Below is a small trained network, with its code and all its weights. Each question gives an input and a class and asks what happens when units are switched off, that is, made to give their printed mean instead of their output.

import numpy as np


def w(rows, s, z=0):
    codes = np.array(rows[::2]) - 128.0
    scale = np.full(codes.shape[1], s)
    scale[-1] = z or s
    return codes * scale


def f(y):
    return y / 2 * (1 + np.tanh(0.7978845608 * (y + 0.044715 * y**3)))


def log_softmax(a):
    a = a - a.max(-1, keepdims=True)
    return a - np.log(np.exp(a).sum(-1, keepdims=True))


def net(x, mask):
    res = np.array(x, float).reshape(1, 3) / 4 @ E
    y = f(res @ A[0][:, :-1].T + A[0][:, -1])
    res = res + np.where(mask, y, B[0][:, -1]) @ B[0][:, :-1]
    return log_softmax(res[-1] @ U[:, :-1].T + U[:, -1])


A, B = {}, {}
E = w([
[22,81,146,42,83,170,225],'x0',
[4,80,53,169,141,157,29],'x1',
[69,172,20,162,181,64,233],'x2',
],0.011)
A[0] = w([
[95,138,105,19,61,231,208,103],'neuron 1',
[58,63,164,103,163,233,217,137],'neuron 2',
[113,121,57,169,105,30,194,205],'neuron 3',
[182,145,105,250,176,104,83,19],'neuron 4',
[207,166,202,60,111,78,226,252],'neuron 5',
[192,173,193,181,244,64,57,213],'neuron 6',
[106,9,23,196,132,198,70,94],'neuron 7',
[189,69,254,133,55,221,50,177],'neuron 8',
[91,148,110,142,162,18,166,113],'neuron 9',
[235,179,148,69,174,57,168,88],'neuron 10',
[107,186,119,164,237,18,213,70],'neuron 11',
[190,225,197,62,131,120,209,13],'neuron 12',
],0.0071,0.004)
B[0] = w([
[174,194,209,223,124,109,173,207],'neuron 1',
[139,162,176,240,98,150,168,202],'neuron 2',
[167,103,82,119,55,51,86,201],'neuron 3',
[106,143,255,197,177,152,161,177],'neuron 4',
[110,90,70,136,114,184,149,234],'neuron 5',
[154,183,109,235,123,129,116,208],'neuron 6',
[32,114,84,118,155,220,152,197],'neuron 7',
[85,87,140,113,17,78,36,253],'neuron 8',
[114,109,134,88,67,78,62,177],'neuron 9',
[45,106,95,144,162,176,126,188],'neuron 10',
[74,101,122,165,82,69,75,202],'neuron 11',
[26,75,112,119,196,160,135,188],'neuron 12',
],0.0096,0.014)
U = w([
[97,79,109,137,17,16,84,90],'0',
[127,193,191,254,134,117,162,96],'1',
[32,70,54,136,169,213,138,95],'2',
[145,126,74,149,69,114,121,245],'3',
[169,137,174,33,185,128,138,109],'4',
[196,140,136,73,158,83,145,99],'5',
[194,177,125,79,242,135,157,96],'6',
],0.009,0.011)

Each question gives the input, the list of numbers given to net, and the class t.
The units are the neurons (one row each of A and B). Each row of codes is followed by its name. A weight is (code - 128) times the scale printed after its matrix; where a second scale follows, it is the last column's (A, B and U).
mask holds one flag per neuron, in row order. A switched-off neuron (its flag False) gives its mean, the last column of its row in B, instead of its output. The means were averaged over made-up inputs and are rounded, as every weight is.
A unit's drop is (log p(t) with every unit on - log p(t) with that unit switched off) / (log p(t) with every unit on - log p(t) with every unit switched off).
The circuit of an input: a set's keep is (log p(t) with only the set's units on - log p(t) with every unit switched off) / (log p(t) with every unit on - log p(t) with every unit switched off). Starting from all 12 units, units are removed one at a time, each time the one whose removal leaves the highest keep (on an exact tie, the one counted first), for as long as the keep stays at least 0.8.
circuit, biggest first: the units of the circuit, biggest drop first
unit that matters most: the unit with the biggest drop
k most important neurons: the k neurons with the biggest drops, biggest first
drop of u: that unit's drop, to one decimal
input [3,-6,7], class 0: 3 most important neurons	(neuron 3; neuron 11; neuron 9)
input [-4,-5,7], class 0: circuit, biggest first	(neuron 11)
input [3,3,-3], class 3: circuit, biggest first	(neuron 11; neuron 12)
input [-2,-5,4], class 2: 4 most important neurons	(neuron 8; neuron 10; neuron 12; neuron 5)
input [1,-4,5], class 0: 3 most important neurons	(neuron 3; neuron 11; neuron 7)
input [5,4,-4], class 1: circuit, biggest first	(neuron 2; neuron 1)
input [-5,-4,5], class 0: 2 most important neurons	(neuron 11; neuron 3)
input [-2,1,-1], class 3: 3 most important neurons	(neuron 1; neuron 2; neuron 4)
input [-5,0,7], class 0: 2 most important neurons	(neuron 3; neuron 11)
input [-1,1,-1], class 3: 2 most important neurons	(neuron 1; neuron 8)
input [6,-5,0], class 1: 3 most important neurons	(neuron 1; neuron 2; neuron 7)
input [-5,-7,6], class 2: 3 most important neurons	(neuron 10; neuron 12; neuron 8)
input [-8,3,-7], class 1: 3 most important neurons	(neuron 4; neuron 6; neuron 3)
input [5,4,6], class 0: unit that matters most	neuron 3
input [-8,8,0], class 1: 3 most important neurons	(neuron 4; neuron 6; neuron 5)
input [2,-7,0], class 2: drop of neuron 5	0.0
input [0,-1,-1], class 3: drop of neuron 8	0.3
input [-5,1,1], class 1: drop of neuron 4	0.1
